<42> [  5   7 -40 -44  11 -15  -6  -2   6  22 -10  38 -18  28 -14   9  -1  -3
  -1  20  36   7 -11 -11 -33 -11   0   6 -16   2 -17  15   3]
<52> [  9 -35  -8 -10  42 -27   0  -9 -10 -18  22  -9   7 -34   8  18 -12  17
 -25   7   4  17  19  16 -12 -52   3  14  24  16  33   1 -25]
<52> [-19  11 -23  27 -11  23   3   1   3  11 -14  17  -2  18  17   9  10  -6
  15 -11  -7 -10   3  19  -4  38  -6  -1 -13 -26 -11 -22   1]
<52> [-22  25  -1  22 -14   8   2  -4  13  19 -26   2   1   6  -5   4  -7  -7
   0  -6   9  10  11  31   5  27  -3 -14   3 -25  -4 -36  12]
<48> [  4   0  18  -9 -11  -6  15 -11  -6  -6   4 -16  12 -25   3   2  -1   7
  -9 -13 -15  -1   0   5  13  -7  -2   4  -3   4   6  17  26]
<48> [-10   5  52  10  -8  26  -9  20  17 -30  -3 -36  32 -24 -21 -34 -19 -10
   9 -27 -19 -12 -16 -52  11  28  35   4   3 -10  -2  -5  -3]
<51> [-15  15  20  31  -4 -19  12   2   9  14  -9 -21 -14 -10 -20   2 -18   5
 -28   3  16  39  40  61  20   3 -14 -30  35  -5  17 -35   7]
<47> [ 15  -7  58  30 -11 -28  -4  17  -5 -23  38 -32 -23  -8 -24 -21 -12  -4
 -36   6  10  37  24   7  43 -28  -8 -21  49  48  16  25 -21]
<52> [  0 -14  27   3  -8 -12 -11 -14 -36  -7  18 -34  -4 -22   4 -17   4   4
   9  -4 -27 -16 -17 -11  26 -28 -19  -2 -12  21  29  -3  12]
<52> [  7 -12 -18 -24  26  -3  12   9   8 -11   2  13   6  -1   8  20  -2   4
 -10   8  14  11   4  -3 -24  -7  21   9  12   2 -10  12  -8]
<47> [-27  -1  23  35   4  12 -23  16 -35 -35   6 -13  -4  11  37  14   5 -39
  12   4  14  19 -31 -13  15  12  41 -14  30  25  -8 -50 -20]
<47> [-19  27  36  11  -9  -7  12   2  25  -4 -20 -18  19 -25 -19   5 -29  -9
 -30 -14  22  40  20  28  13  14  24 -15  34 -11  -1 -23  19]
<40> [ 13  13   4 -24  -9  32  23  42  28  -5 -10   8  -6  36 -15 -14  12  -2
  17   5   1 -12 -11 -42 -14  55  25 -10  -7  -7 -51  33  12]
<42> [  6   6  -4  -7  -7 -20 -10   4 -23  23   3   2 -46  37 -11  -7  12  -4
   8  34  19   8  -9   7  10 -14 -24 -28  -1  26  -3  -7   5]
<47> [-24 -10   2  12  12  11  -8  23 -31 -14   4 -18 -19  12  13  -2   5 -11
  22   4  -3  -3 -22 -14  -1  20  15 -14   1   8   0 -40  -4]
<51> [-13  16  -3  33 -22  12   1  19  -9  -7   7  22 -24  40  22  15  15 -28
   0   0  20  19  -4  11  12  35  10 -14  16  14 -32   0  -6]
<42> [-38 -16 -41 -31  27  -1   2  27 -34  -7   6  11 -30  13   3   9  -5  -6
  14  -6  14   1 -30 -22 -39  23  18   6 -26   1  -6 -18  12]
<40> [  8  24  13 -39 -11  -1  26 -22   0  -7 -26   4  32 -14  35  43  10 -15
  -7   6  16  19 -22   9   3  -3  41  -3  13   6 -32   6  51]
<51> [-11 -34 -17   3  16  16  27  38 -31   0  20 -32 -40   8  -2 -20  17  33
  29  -3 -47 -34   5  -2  -7  35 -29 -14 -29  -6  13  -6  13]
<47> [ 39   6   7  -6 -15 -21  -6 -40  28  23  -1   9  20 -18 -18 -10  -2  18
 -19   5  -6  -7  25  16  14 -48 -36  13  -2  -2  18  39  -5]
<47> [  1 -32 -15 -44  28 -25  -2  -5 -15  -2  21 -12  -3 -34 -26 -17 -18  27
  -7 -11 -14 -16  -5 -25 -23 -37 -16  25 -29   4  35  25   5]
<51> [ 43  -5 -13 -26  14 -16   2   7   9  11   5  21 -24  39  -2  10  19   5
  -4  50  27  12   7   0  -7 -30  -5 -16  21  29 -20  28 -19]
<48> [  1  -6 -58 -20   6  -9  -3  11  -1  37   6  37 -47  42 -27 -13   6  15
  10  12  10 -16   5  -2 -30   7 -42   3 -39  -7  -3  21  -7]
<51> [-20   7  20   6 -23  15 -14  -1 -34  -7  -2 -20  -3   3  12 -16  10 -17
  31 -12 -20 -23 -42 -31  17  19   4  -5 -27   5  -2 -20  23]
<47> [-38   3  22  48  -9  56  30  35  16 -47  -3 -16  38 -22  32  12  -4 -14
   4 -56 -30  -2   5  -4   3  86  51  10  14 -35 -23 -16   4]
<51> [ 30  -3  29  13  -1   5  10  18  14 -11   9 -15  -4  12   0  -5  11   4
  -5  21  -2   8  17   1  19  -2   5 -20  34  19 -12  15 -16]
<40> [  -2  -37   15  -31   23  -59  -55  -35  -81  -19   41  -25  -18  -32
    7   -8  -10  -12   -2   18    9    4  -51  -36   12 -106  -11   14
   -8   67   58  -10  -11]
<42> [-15   5   2 -14  -3  -6 -14  21  13  -6  11  12 -10   5 -42 -27 -26 -10
 -12 -20  20   8  -8 -39 -15  13   8  14 -12   1  -5  25  -9]
<48> [  8 -31   0 -26  40 -54 -24 -14 -36 -19  30  -5 -14 -21   5  19 -15  -4
 -30  28  36  38  -7   2  -6 -84   9   5  33  52  33  -3 -25]
<51> [  0   0 -28   9   3  20  -4   8   1  31 -18   2 -21  33  -7 -16  17  14
  37  18 -18 -33   2   3 -10  24 -29 -16 -27 -25   0 -31  -6]
<47> [ -3  11  -6 -15   1  -9  -2  -1  -4  21 -15  -1 -17  14 -13  -3   0   1
   7  18  13   4  -5   7  -4  -2  -8 -17  -5  -1  -2 -19  14]
<51> [ -4  -8  21  14 -11  14  12  28 -23 -28  21 -16 -15  11  18  -2  15 -11
   8  -7 -13  -1 -14 -18  16  27  15 -10   8  23 -17  13   5]
<52> [-36   5   2  38   2  17 -58   1 -12  11 -16 -14  -6  13 -20 -39 -13 -17
  39  -2  -5 -26 -26 -30   0  13  -8  -5 -23 -21  25 -77 -35]
<48> [ -2  -4 -28 -22  30  -9 -11 -19 -10   6 -19  14   9   1  24  31   2  -6
   6  25  23   9 -14  10 -23 -28  18   2   6  -1   2 -37  -5]
<40> [  7  -2 -33 -42  13 -55  -5 -49   8  39  -4  19   3 -36 -34   5 -28  26
 -37   1  20  14  25  38 -19 -69 -42  22 -18  -8  43  18  15]
<48> [  1  51  17  -1 -61 -15 -18 -26 -13  20 -11  32 -16  38   8   9  13 -44
  -5   9  40  24 -32   2  32  -2  -3 -14  -3  30 -36  19  32]
<48> [-12  18  56  11 -20  38   1  13   9 -52  -8 -18  51 -19  27   5  -3 -37
   6 -30  -5   4 -36 -49  16  39  73   8  20   2 -35   0  10]
<40> [-44  13  12  -1  -7  24  22   2  -1 -30 -16  -9  42 -39  25  24 -16 -17
  -5 -50  -7   9 -18  -4  -8  47  51  18  -4 -27 -14 -18  39]
<48> [ -4  23  31 -48  -5 -17 -16 -37  -9  -1 -30 -17  38 -34  -1   7 -15 -18
   1   4  17   8 -43 -24   4 -35  33   3  -5   6   2 -21  41]
<47> [-24  -9 -13 -23  13  19 -11   8 -39  13 -20 -29 -15   9   1 -20  12   6
  57  10 -29 -44 -45 -33 -15  20  -4 -13 -48 -16   9 -56  27]
<51> [ 18   1 -33 -26 -11 -37 -18 -28 -30  36  10  30 -42  32  -2   3  17   0
   3  31  20  -2 -14  10   1 -47 -46  -3 -25  30   6  22   7]
<52> [  7   3 -22  -2   5  -7   1   5   6   5   2  28 -15  25   6  18   5  -7
 -11  15  27  19   9  13 -10  -3   3  -3  14   9 -16   9 -14]
<40> [-50 -10 -21  11  14   8   9 -30 -39  -4 -18 -20  27 -49  47  34  -4   4
  14 -31 -29 -11 -13  39  -8   8   7  13 -22 -34  31 -70  35]
<40> [-43 -21 -45  -5  30  25  16  10 -31 -14  -8   2   6 -10  44  32   7   1
  26 -20 -19 -17 -21   4 -35  38  24  14 -26 -28  -1 -45  16]
<52> [ -6 -10  20  37  16 -15   0 -11  30 -15  10 -16  32 -53 -15   1 -35  13
 -44 -26  -1  27  50  39   8 -24   0  15  38 -14  40  -8 -31]
<51> [ 34 -35  -7   1  17   2  25  18  11 -12  32  -5  -6  -5  -1  -7  12  33
  -9   2 -30 -16  33   1  -3  -9 -20   9   6   8   8  52 -22]
<47> [ 13 -11 -13 -10  12 -29   9  12   6  11  20   8 -32   8 -28  -5  -9  17
 -27  13  18  21  30  20  -6 -21 -25  -6  12  16  10  28 -11]
<52> [-38  27  55  41 -19   6 -28  12  16 -28  -6 -18  23 -20 -23 -18 -39 -38
 -19 -33  24  33  -7 -18  21  24  41  -2  31  -2   2 -33 -15]
<51> [ 26 -26 -18  18  11  -8  25   4  26  -7  33  16   1 -14  -2   6  -1  30
 -35 -14 -14   5  56  32  -4 -13 -27  21  16  -1  14  58 -31]
<42> [-39  32  58   7 -39 -19 -32 -30   0 -21  -1 -15  43 -58 -26 -19 -49 -36
 -32 -58  16  25 -26 -26  26 -13  26  26  -3   2  20   2  24]
<42> [  9  13 -18 -38  -1 -13 -20 -15  21  19 -11  31   7   7 -29 -10 -14  -4
  -5   3  25  -3 -12 -28 -22 -19  -2  19 -22  -6  -6  25  -2]
<40> [  3 -22 -38 -30  29   0  -2  -6 -23   1   0  12  -4   6  25  18  15   7
  21  17  -4 -18 -20 -11 -28 -17   3  11 -19   2   2  -9  -2]
<48> [  8  14 -15  16 -33  29  35  36  21 -15  18  46 -16  46  19  16  24 -15
 -10 -20   7   8  10  -4  -1  65  13   6   4   5 -62  71   2]
<40> [-14 -30 -43  21  28  21  -1  33 -32   5  10   0 -45  41  20  -1  26  11
  40  19 -20 -27  -3   2 -19  29 -18 -15 -17  -5   3 -38 -25]
<42> [  7 -31 -19  -4  27  -6  -9  -6  -4   5  12 -10   1 -19 -11 -16  -5  28
   7   0 -25 -26  12  -5 -15 -27 -26  16 -18 -10  36  -3 -22]
<40> [-43  -5  13  -1   2 -26 -13 -41 -42  -9   0 -30  25 -67  12  10 -26  -4
 -12 -36 -12   7 -18  19  10 -34   0  18 -14  -4  50 -41  33]
<40> [  4  17  -8 -34  -8 -17  13 -20  30  31 -19   6  13 -22 -40 -10 -21  21
 -19 -12   4   1  19  14 -11  -9 -21  10 -21 -26   9  22  31]
<47> [ -8 -20 -69 -28  27  16  -2  -5 -12   4  -3  41   3  13  30  23  15   4
  25  -3  -6 -31 -21 -18 -48   7   5  32 -41 -20  -9   1  -7]
<42> [ -1   6  -2  11  -3 -12 -14 -40 -19  19 -17  -7   9 -11  23  16   8  -2
   9  15  -3  -2  -4  34  15 -33 -17  -8   0  -2  21 -42   9]
<48> [ -3 -14  16 -29  -9 -56 -28 -32 -62   3  33 -18 -29 -23 -12 -15  -9  -4
 -12   3   5   7 -32 -12  22 -73 -32   5 -20  52  42  16  22]
<52> [-12  15 -31  22 -24  35  -7   4  -4  26 -18  23 -17  45  13  -9  26  -7
  43  -2 -18 -38 -16  -6  -4  51 -22  -5 -41 -27 -22 -18   4]
<52> [ 17 -12   2 -23  13  10  11   6  21  -8   1  -6  21 -17 -12 -11  -3  18
   2  -7 -19 -19   4 -26 -14   1   8  16 -10 -12  -1  27  -1]
<42> [ 26  -6   6   8  -3  -5   1 -22 -14  15  -3 -16  -3   2  19   4  24  14
  14  28 -21 -15   6  25  22 -29 -28 -17   4   9  13 -13   3]
<42> [-18  37  -4  22 -17  45   2  13  46  -7 -36  33  35  22  13  16  -2 -30
   7 -19  19   6  -4 -10 -14  66  48   6   9 -38 -49 -15  -8]
<48> [ -7  -4  21  62 -13  11 -10   0 -15 -11  12 -17  -4   2  23  -1  11  -8
   5  -4 -19   0  11  24  33   7 -11 -13  20   7  14 -28 -23]
<42> [  4 -12 -23  30  15  31  27  73  12  -2  12   9 -56  70  -2  -4  24   7
  15  26   4   4  28   8 -12  67  -1 -36  22   2 -37  -1 -32]
[  4  10   2 -16  -7 -19  -4 -11   2   6   0  10  -2  -2 -11   3  -8  -6
 -16   3  20  16  -2   2   1 -19  -1   2   2  11  -1  15   9] : <42>
[ 15 -24 -14   9  24  22  59  15  32 -11   2 -12  24 -29  17  21   7  43
 -13 -16 -40  -9  54  42 -13  27  -1   7  14 -34   2  19   3] : <48>
[  0   3 -46 -30   5 -17  -3 -21 -15  34 -12  28 -21  19   3  14   9   5
   9  20  15  -5  -9  16 -20 -19 -25   1 -27  -3   1  -5  16] : <48>
[ -1  -5 -24  12 -11  28  37  -1   4  -3   1  13  14  -5  35  22  21  13
   6 -26 -34 -22  13  22  -4  38  -6  15 -18 -25 -15  23  19] : <52>
[-19  -1 -24   5   4  16  11  17  23  16  -8   3  -3  -2 -30 -20 -13  20
   5 -24 -17 -19  20   2 -22  40 -17   9 -28 -41   7  -3   1] : <40>
[ -5 -13 -17 -48  20 -27  11  20 -14   8  12  -3 -35   4 -34 -11 -13  15
  -9   9  16  10  -4 -12 -23 -10  -8  -4 -14  14   6  18  19] : <47>
[ 20 -25 -26 -19  21 -30 -14   5 -52  25  18  -5 -69  46   3  -4  29  12
  24  62   7  -7 -13   7   1 -43 -42 -33  -7  44  14 -16  -8] : <40>
[ -5  28  30 -12 -15  13  41   6  46  -6 -26 -12  40 -33 -17   7 -20   5
 -26 -28   1  21  22  15   2  37  31  -1  17 -30 -21  16  41] : <52>
[ 16  -7 -46   1  34   3  21  16  51   9  -7  40   2  16  -6  25  -6  19
 -26  13  26  21  52  36 -38   8   5   7  28 -24 -13  14 -38] : <51>
[-24   2 -10  -3  10 -38 -11 -12   6   2   9  15  -1 -27 -28   6 -40  -4
 -45 -20  36  41  20  24 -12 -28  -2  17  12   2  26   2  -9] : <42>
[ 19 -24   2   8   6 -19   1  24 -15  -6  41  -4 -44  20 -14 -16   7  11
 -12  15   0   7  17  -1  10 -18 -27 -10  13  37   9  36 -25] : <47>
[  6  27  68  -7 -17  -7   8 -44  10  -8 -34 -48  63 -63  12  13 -13  -5
 -14  -5  -9  16  -5  21  38 -29  29 -10  29  -5  13 -31  45] : <48>
[-22 -15  -4 -30  -7  -7   3 -46 -72 -10   3 -23  20 -46  55  23  17  -2
  27 -22 -41 -32 -55  -6   9 -27  -2  20 -48   8  24 -17  62] : <48>
[-37 -10  -4  -8  25  -9   0  45 -36 -39  21   4 -34  19  14  23 -10 -32
 -12   2  44  45 -26 -18 -18  19  52 -10  28  36 -21 -18  -6] : <47>
[-23 -22 -42  13  28  11 -13  56 -22  14  12   3 -71  60 -24 -28   7   7
  33  23   4 -14  -3 -17 -27  38 -22 -24 -19   0   0 -36 -34] : <42>
[ 39 -24 -15  30  17  63  19  45  45 -11   2   4   8  37  11 -17  33  26
  37  12 -46 -51  27 -27 -15  53   1   0   1 -29 -28  20 -52] : <51>
[ -7 -22  21 -33  26   6  14  22 -20 -16  -1 -51   1 -25 -11 -18  -4  19
  21   3 -28 -19 -19 -32  -7   5  16 -10 -11  -1  13 -20  25] : <51>
[ 35  -9 -25  -9   7  15   0  18   6   6   5  26 -22  51  12   2  32   2
  22  36   3 -17  -5 -20 -12   5  -4  -7  -1  13 -30  25 -26] : <51>
[ 12 -39 -11 -25  41 -17  24   8  -2 -19  23 -14   5 -35  -1  11  -9  31
 -22  -2 -11   6  24   9 -20 -29   2  15  12   7  23  23  -7] : <48>
[ 13  13  26  -4 -19 -13  19 -17  10   6  -4 -14  12 -23  -7   2  -3   9
 -20  -4  -5  11  16  25  22 -13 -10  -7  10   2   5  18  28] : <48>
[-32  -8 -19   7  16   2  -8   9 -17  -3   0   0 -10  -1   3   3  -9  -5
   7 -10   3   2  -8   2 -16  14   6   3  -9 -10  11 -35  -5] : <42>
[ -8  43  10   7 -30  30   1 -13  14  14 -46   9  23  20  22  15  15 -25
  24   5   7  -4 -22   4   9  39  24 -16  -3 -24 -38 -34  29] : <47>
[ -7  -9  16  35 -11   2  -4  -9 -20   0  11 -27  -4 -15   7 -13   5   8
   8 -10 -32 -15   7  18  26  -3 -27  -6  -5   0  27 -18   1] : <48>
[ -3  44  16  12 -32  27 -12  12  38  14 -32  17   8  35 -21 -17  -2 -25
  12   0  20   1 -10 -22   4  46  18 -12   0 -20 -40  -6   0] : <48>
[ 11  10  24  17 -20  52  10  23  10  11 -25 -35   1  26  -2 -36  29  11
  57   9 -51 -54 -13 -27  17  58  -9 -28 -25 -27 -20 -24  15] : <40>
[-42  15  20  27 -12 -15 -20   8  -3 -10   8  -4  -8 -13 -28 -13 -36 -23
 -27 -30  27  35   3   4   9  11   8   1  13   3  15 -19  -6] : <42>
[-49   5  14   1   1  18 -30  12 -49 -21 -11 -22  -3   5  20  -4  -2 -37
  40  -8   2  -8 -66 -46  -1  27  40  -8 -18   6  -5 -67  15] : <52>
[ 61 -47  -4 -31  31   5  17  24  -9  20  17 -44 -37  19 -23 -44  36  62
  43  53 -59 -61  13 -24  -1 -25 -54 -25 -24  11  21  22 -10] : <51>
[-12   2  19  12 -10 -32 -30 -40 -41  16   1 -27  -9 -22   0  -8  -6  -4
   2   8  -4   2 -13  23  30 -51 -32 -11  -6  17  45 -41  12] : <42>
